Below is a small trained network, with its code and all its weights. Each question gives an input and a target symbol and asks what happens when units are switched off, that is, made to give their printed mean instead of their output.

import numpy as np


def w(rows, s, z=0):
    codes = np.array(rows[::2]) - 128.0
    scale = np.full(codes.shape[1], s)
    scale[-1] = z or s
    return codes * scale


def norm(h):
    return h / np.sqrt((h * h).mean(-1, keepdims=True) + 1e-5)


def f(y):
    return y / 2 * (1 + np.tanh(0.7978845608 * (y + 0.044715 * y**3)))


def softmax(a):
    e = np.exp(a - a.max(-1, keepdims=True))
    return e / e.sum(-1, keepdims=True)


def log_softmax(a):
    a = a - a.max(-1, keepdims=True)
    return a - np.log(np.exp(a).sum(-1, keepdims=True))


def net(x, mask):
    ids = ['αβγδεζηθμξπστφψω'.index(c) for c in x.split()]
    T = len(ids)
    res = E[ids] + P[:T]
    r = norm(res)
    for j in range(2):
        rows = slice(3 * j, 3 * j + 3)
        q, k, v = (r @ M[0][rows].T for M in (Q, K, V))
        z = softmax(np.where(np.tri(T) > 0, q @ k.T / 3**0.5, -1e9)) @ v
        o = O[0][rows]
        res = res + np.where(mask[j], z, o[:, -1]) @ o[:, :-1]
    y = f(norm(res) @ A[0][:, :-1].T + A[0][:, -1])
    res = res + np.where(mask[2:6], y, B[0][:, -1]) @ B[0][:, :-1]
    return log_softmax(norm(res)[-1] @ U[:, :-1].T + U[:, -1])


Q, K, V, O, A, B = {}, {}, {}, {}, {}, {}
E = w([
[167,115,173,165,157],'α',
[143,53,165,158,126],'β',
[116,91,134,162,156],'γ',
[130,67,181,172,103],'δ',
[111,110,108,169,166],'ε',
[121,105,109,155,129],'ζ',
[139,112,99,233,185],'η',
[165,67,175,142,151],'θ',
[118,73,144,147,171],'μ',
[166,88,150,144,125],'ξ',
[115,143,71,150,189],'π',
[137,117,107,251,142],'σ',
[104,64,142,130,136],'τ',
[183,193,63,154,121],'φ',
[219,139,161,155,96],'ψ',
[165,97,22,84,133],'ω',
],0.022)
P = w([
[233,33,35,172,225],'0',
[114,102,102,170,66],'1',
[155,116,213,249,157],'2',
[186,63,123,122,197],'3',
[110,130,123,136,79],'4',
[126,125,231,210,155],'5',
[162,88,133,95,184],'6',
[110,141,137,115,84],'7',
[112,130,224,183,156],'8',
[131,108,136,67,169],'9',
[103,153,143,93,89],'10',
[125,149,201,188,152],'11',
[135,62,131,92,177],'12',
],0.02)
Q[0] = w([
[155,6,151,118,173],'head 1',
[219,63,8,109,88],'head 1',
[32,100,96,112,123],'head 1',
[102,136,197,144,196],'head 2',
[104,147,227,204,12],'head 2',
[145,75,107,61,130],'head 2',
],0.014)
K[0] = w([
[125,93,151,79,106],'head 1',
[148,37,95,248,97],'head 1',
[75,107,121,175,162],'head 1',
[120,135,171,207,156],'head 2',
[85,176,182,138,79],'head 2',
[125,88,152,41,112],'head 2',
],0.017)
V[0] = w([
[153,160,209,191,100],'head 1',
[7,133,136,153,167],'head 1',
[97,7,150,74,99],'head 1',
[73,204,59,135,2],'head 2',
[125,111,131,97,32],'head 2',
[247,78,77,93,175],'head 2',
],0.022)
O[0] = w([
[50,166,169,200,120,160],'head 1',
[105,53,117,144,113,97],'head 1',
[80,174,118,58,197,195],'head 1',
[56,149,30,221,140,5],'head 2',
[82,163,85,149,118,83],'head 2',
[168,163,110,5,186,168],'head 2',
],0.021,0.022)
A[0] = w([
[133,97,149,211,192,144],'neuron 1',
[44,48,116,108,80,77],'neuron 2',
[109,45,180,153,209,13],'neuron 3',
[107,155,99,147,1,2],'neuron 4',
],0.035,0.006)
B[0] = w([
[168,127,127,153,185,229],'neuron 1',
[151,69,224,117,108,188],'neuron 2',
[32,108,64,172,144,254],'neuron 3',
[169,134,116,1,36,180],'neuron 4',
],0.034,0.0098)
U = w([
[203,246,232,214,159,2],'α',
[74,170,159,102,174,90],'β',
[122,97,136,149,156,77],'γ',
[97,141,180,109,54,46],'δ',
[153,29,130,147,151,98],'ε',
[115,113,73,157,107,212],'ζ',
[172,125,69,219,222,254],'η',
[114,181,182,73,192,61],'θ',
[55,91,102,86,165,92],'μ',
[103,197,113,157,149,159],'ξ',
[237,128,101,58,214,161],'π',
[242,123,119,191,109,149],'σ',
[92,102,143,124,140,66],'τ',
[166,156,50,144,140,174],'φ',
[140,209,100,138,97,157],'ψ',
[139,145,61,148,170,206],'ω',
],0.011,0.0051)

Each question gives the input, a string of symbols that net reads in full, and the target symbol t.
The units are the heads (3 rows each of Q, K, V and O) and the neurons (one row each of A and B). Each row of codes is followed by its name. A weight is (code - 128) times the scale printed after its matrix; where a second scale follows, it is the last column's (O, A, B and U).
mask holds one flag per unit, heads first, then neurons. A switched-off unit (its flag False) gives its mean, the last column of its rows in O or B, instead of its output. The means were averaged over made-up inputs and are rounded, as every weight is.
A unit's drop is (log p(t) with every unit on - log p(t) with that unit switched off) / (log p(t) with every unit on - log p(t) with every unit switched off).
The circuit of an input: a set's keep is (log p(t) with only the set's units on - log p(t) with every unit switched off) / (log p(t) with every unit on - log p(t) with every unit switched off). Starting from all 6 units, units are removed one at a time, each time the one whose removal leaves the highest keep (on an exact tie, the one counted first), for as long as the keep stays at least 0.8.
circuit, biggest first: the units of the circuit, biggest drop first
most important unit: the unit with the biggest drop
heads that matter: for each layer, one digit per head in row order, 1 if its drop is at least 0.15 and else 0, layers parted by /
input π σ θ δ ε σ, target η: circuit, biggest first => head 2; neuron 1
input δ ψ δ η ζ ψ π ψ θ, target α: circuit, biggest first => head 1
input δ μ ψ σ γ τ μ τ δ π η γ, target ε: circuit, biggest first => head 1; head 2
input θ β β π μ π, target ε: heads that matter => 11
input σ ψ ψ δ ψ τ η σ η β π δ, target ε: heads that matter => 10
input ζ τ ψ σ η, target η: circuit, biggest first => head 2; neuron 1; head 1
input ψ σ ω δ τ δ β τ δ δ ε, target ε: heads that matter => 10
input η τ η σ ψ, target ψ: circuit, biggest first => head 2; neuron 4; head 1
input ε τ σ τ δ ζ, target μ: circuit, biggest first => head 2; neuron 3; head 1
input θ δ ε ζ σ ε α α τ ψ μ, target μ: circuit, biggest first => neuron 3; head 1
input σ α π, target η: heads that matter => 10
input δ ψ σ θ δ δ ψ δ μ, target α: circuit, biggest first => head 1; head 2
input δ π σ δ ζ π δ ψ δ ψ θ π, target α: heads that matter => 11
input β σ δ ψ σ α, target α: heads that matter => 11
input δ σ ε ζ τ ζ π τ σ δ δ ψ δ, target μ: circuit, biggest first => head 2; neuron 3
input δ σ δ, target η: most important unit => head 2
input ζ δ π θ ψ ε, target α: heads that matter => 10
input η τ σ δ δ, target δ: heads that matter => 01
input σ σ ζ σ δ μ σ δ η, target η: heads that matter => 01
input δ ξ ψ, target α: heads that matter => 10
input δ σ θ ψ τ ε, target α: heads that matter => 11
input τ ψ π, target α: circuit, biggest first => head 1
input ψ ε η, target α: heads that matter => 10
input μ σ θ, target η: circuit, biggest first => head 2; neuron 1; neuron 3
